Below are the code and all the weights of a small trained network. Each question names an input and a class and asks about switching units off, where a switched-off unit gives its printed mean instead of its output.

import numpy as np


def w(rows, s, z=0):
    codes = np.array(rows[::2]) - 128.0
    scale = np.full(codes.shape[1], s)
    scale[-1] = z or s
    return codes * scale


def norm(h):
    return h / np.sqrt((h * h).mean(-1, keepdims=True) + 1e-5)


def f(y):
    return y / 2 * (1 + np.tanh(0.7978845608 * (y + 0.044715 * y**3)))


def log_softmax(a):
    a = a - a.max(-1, keepdims=True)
    return a - np.log(np.exp(a).sum(-1, keepdims=True))


def net(x, mask):
    res = np.array(x, float).reshape(1, 5) / 4 @ E
    u = 0
    for l in range(3):
        y = f(norm(res) @ A[l][:, :-1].T + A[l][:, -1])
        res = res + np.where(mask[u : u + 5], y, B[l][:, -1]) @ B[l][:, :-1]
        u += 5
    return log_softmax(norm(res)[-1] @ U[:, :-1].T + U[:, -1])


A, B = {}, {}
E = w([
[142,110,99,118,132,152,248,160],'x0',
[126,127,128,130,127,128,128,129],'x1',
[130,125,121,136,132,134,124,137],'x2',
[164,128,162,128,57,121,123,169],'x3',
[166,126,135,202,148,28,98,136],'x4',
],0.017)
A[0] = w([
[124,213,142,119,16,194,6,151,4],'L0N0',
[29,129,51,102,204,196,148,68,148],'L0N1',
[28,144,73,92,228,83,29,85,158],'L0N2',
[109,129,223,51,76,205,106,189,1],'L0N3',
[12,184,115,116,69,241,3,91,48],'L0N4',
],0.0069,0.0039)
B[0] = w([
[120,127,247,104,137,112,158,140,201],'L0N0',
[141,44,154,84,131,120,147,113,249],'L0N1',
[135,192,68,157,100,135,117,92,253],'L0N2',
[137,212,101,150,134,76,125,165,186],'L0N3',
[206,165,189,196,154,108,204,99,238],'L0N4',
],0.015,0.0058)
A[1] = w([
[101,131,135,186,245,122,173,123,3],'L1N0',
[157,190,127,129,35,122,168,212,139],'L1N1',
[173,79,83,199,142,40,185,155,10],'L1N2',
[78,157,71,171,158,101,88,131,103],'L1N3',
[61,71,169,79,86,73,32,165,107],'L1N4',
],0.011,0.0057)
B[1] = w([
[158,127,201,89,145,233,101,2,152],'L1N0',
[41,199,148,96,53,126,45,170,254],'L1N1',
[201,207,212,147,110,120,173,80,212],'L1N2',
[107,161,83,137,122,125,74,138,166],'L1N3',
[157,78,147,105,215,159,123,126,152],'L1N4',
],0.012,0.008)
A[2] = w([
[39,104,141,137,90,97,37,179,60],'L2N0',
[173,105,227,156,57,58,103,165,82],'L2N1',
[89,177,201,90,210,173,112,49,18],'L2N2',
[152,154,182,183,205,103,164,29,4],'L2N3',
[195,89,163,178,171,63,2,104,57],'L2N4',
],0.0094,0.0031)
B[2] = w([
[246,112,48,159,142,157,204,68,173],'L2N0',
[48,22,163,137,224,102,114,173,254],'L2N1',
[203,142,145,200,108,129,153,139,184],'L2N2',
[187,166,55,115,77,160,138,118,239],'L2N3',
[83,63,73,82,126,180,97,154,220],'L2N4',
],0.014,0.008)
U = w([
[219,172,123,156,140,154,156,68,255],'0',
[114,152,250,149,128,61,104,201,228],'1',
[111,164,43,172,144,68,25,113,22],'2',
[105,17,126,133,193,131,64,190,145],'3',
[99,32,127,68,174,164,194,121,4],'4',
[80,167,87,81,55,171,134,196,58],'5',
],0.021,0.0027)

Each question gives the input, the list of numbers given to net, and the class t.
The units are the neurons (one row each of A and B). Each row of codes is followed by its name. A weight is (code - 128) times the scale printed after its matrix; where a second scale follows, it is the last column's (A, B and U).
mask holds one flag per neuron, layer by layer. A switched-off neuron (its flag False) gives its mean, the last column of its row in B, instead of its output. The means were averaged over made-up inputs and are rounded, as every weight is.
A unit's drop is (log p(t) with every unit on - log p(t) with that unit switched off) / (log p(t) with every unit on - log p(t) with every unit switched off).
The circuit of an input: a set's keep is (log p(t) with only the set's units on - log p(t) with every unit switched off) / (log p(t) with every unit on - log p(t) with every unit switched off). Starting from the 12 units with the biggest drops (on a tie, the unit counted first), units are removed one at a time, each time the one whose removal leaves the highest keep (on an exact tie, the one counted first), for as long as the keep stays at least 0.8.
units of the circuit, in order: the units of the circuit, biggest drop first
top k neurons: the k neurons with the biggest drops, biggest first
top k neurons in layer l: the k neurons of layer l with the biggest drops, biggest first
drop of u: that unit's drop, to one decimal
input [0,-4,2,6,-5], class 1: units of the circuit, in order => [L0N0]
input [-5,-7,-8,1,6], class 3: top 2 neurons in layer 0 => [L0N3 L0N4]
input [1,2,0,0,-3], class 4: top 2 neurons in layer 1 => [L1N1 L1N0]
input [0,0,-1,-7,-4], class 0: top 3 neurons in layer 2 => [L2N1 L2N4 L2N2]
input [-3,6,1,-7,-1], class 0: top 2 neurons in layer 0 => [L0N4 L0N1]
input [0,2,7,8,7], class 3: units of the circuit, in order => [L0N4 L2N4]
input [0,-4,0,8,4], class 3: top 3 neurons => [L0N4 L2N1 L0N2]
input [-8,-4,-5,-1,-6], class 0: top 2 neurons => [L2N3 L1N1]
input [0,4,3,3,6], class 3: top 3 neurons in layer 0 => [L0N4 L0N2 L0N3]
input [0,-5,-1,-1,8], class 2: top 3 neurons => [L0N4 L0N1 L2N4]
input [0,3,-7,5,-6], class 1: top 2 neurons in layer 2 => [L2N3 L2N4]
input [6,-8,3,1,0], class 5: top 2 neurons => [L0N4 L0N1]
input [-5,-8,4,3,1], class 3: top 3 neurons => [L2N1 L1N2 L2N4]
input [7,7,5,3,6], class 1: top neuron => [L1N2]
input [8,-3,-2,2,7], class 1: top 2 neurons in layer 2 => [L2N1 L2N0]
input [8,6,7,4,2], class 1: drop of L1N2 => 0.3
input [8,4,-1,2,-3], class 5: drop of L2N1 => 0.3
input [-5,2,-4,-7,-1], class 0: drop of L0N4 => 1.0
